[ 25 -22  29 -40 -28  13  51  51  19  -1 -16  43 -45 -20   7 -17 -16  19
 -27 -27  15  -1  20 -27 -27  15   1   0  -9 -11   7 -31 -41 -30 -11  -2
  -1   9  20]  Q330
[-34  41 -26   9   1  -3 -11 -20 -18  -5 -38 -11  23  25  21 -30 -41  23
  21  55 -46  14  -1  20  46 -42 -14  11 -17 -15 -20  27  26  11   0   2
 -11   9 -11]  Q858
[  2 -11  19 -19  -6   0  -9 -23 -24 -22  30 -41  27 -16 -53  50  18   0
  17  44 -44  18   8 -17 -16  19  27  27 -13  -1   0   9  10  -9 -32 -42
  29  15  -2]  Q116
[ 22  -7  -1  -4 -13  -4  20  39 -39  20  -5   0   4  16  21 -14  -1   2
 -15 -26  23 -23  36 -38 -10 -36 -58 -36   5   4   0 -48 -34  -4  15  15
 -16  24  29]  Q534
[ 25 -22  29 -40 -28  13  51  51  19  -1 -15  43 -45 -20   7 -17 -16  19
 -27 -27  15  -1   0  -9 -11  16 -30 -40  30  11   1   2   9  19  20   1
   0 -42  22]  Q97
find: [ 25 -22  29 -40 -28  13  51  51  19  -1 -16  43 -45 -20   7 -17 -16  19
 -27 -27  15  -1  20 -27 -27  15   1   0  -9 -11   7 -31 -41 -30 -11  -2
  -1   9  20]
Q330
find: [ 22  -7  -1  -4 -13  -4  20  39 -39  20  -5   0   4  16  21 -14  -1   2
 -15 -26  23 -23  36 -38 -10 -36 -58 -36   5   4   0 -48 -34  -4  15  15
 -16  24  29]
Q534
rest: [ -1  20  46 -42 -14]
[ 11 -17 -15 -20  27  26  11   0   2 -11   9 -11]
find: [  2 -11  19 -19  -6   0  -9 -23 -24 -22  30 -41  27 -16 -53  50  18   0
  17  44 -44  18   8 -17 -16  19  27  27 -13  -1   0   9  10  -9 -32 -42
  29  15  -2]
Q116

[ 29 -22 -46  -3 -16 -28] : Q168
[ 29 -22  18 -34  42  17] : Q486
[ 29 -12 -46  -4 -16  21] : Q247
[ 29 -23  18  -4 -16  20] : Q939
find: [ 29 -22  18 -34  42  17]
Q486
rest: [ 29 -22  18 -34  42]
[17]
rest: [-12 -46  -4]
[-16  21]
rest: [-23  18  -4 -16]
[20]
rest: [-22  18]
[-34  42  17]

[ 11 -56   7  10  19] -> Q269
[  8 -56 -20   8  -5] -> Q152
[-21 -56  -9   4   7] -> Q735
[  9 -56  -2  -8 -18] -> Q611
[  8 -55 -20   8  -5] -> Q217
[ 11 -56   5   0   3] -> Q710
[ -9 -56  -1 -19   0] -> Q733
[  8 -56   6 -22 -19] -> Q298
[ 11 -56  -2  -2 -10] -> Q2
[  6 -56  -5  -1 -15] -> Q38
common Q38 Q710: 
[-56]
common Q710 Q152: 
[-56]
rest: [5 0]
[3]

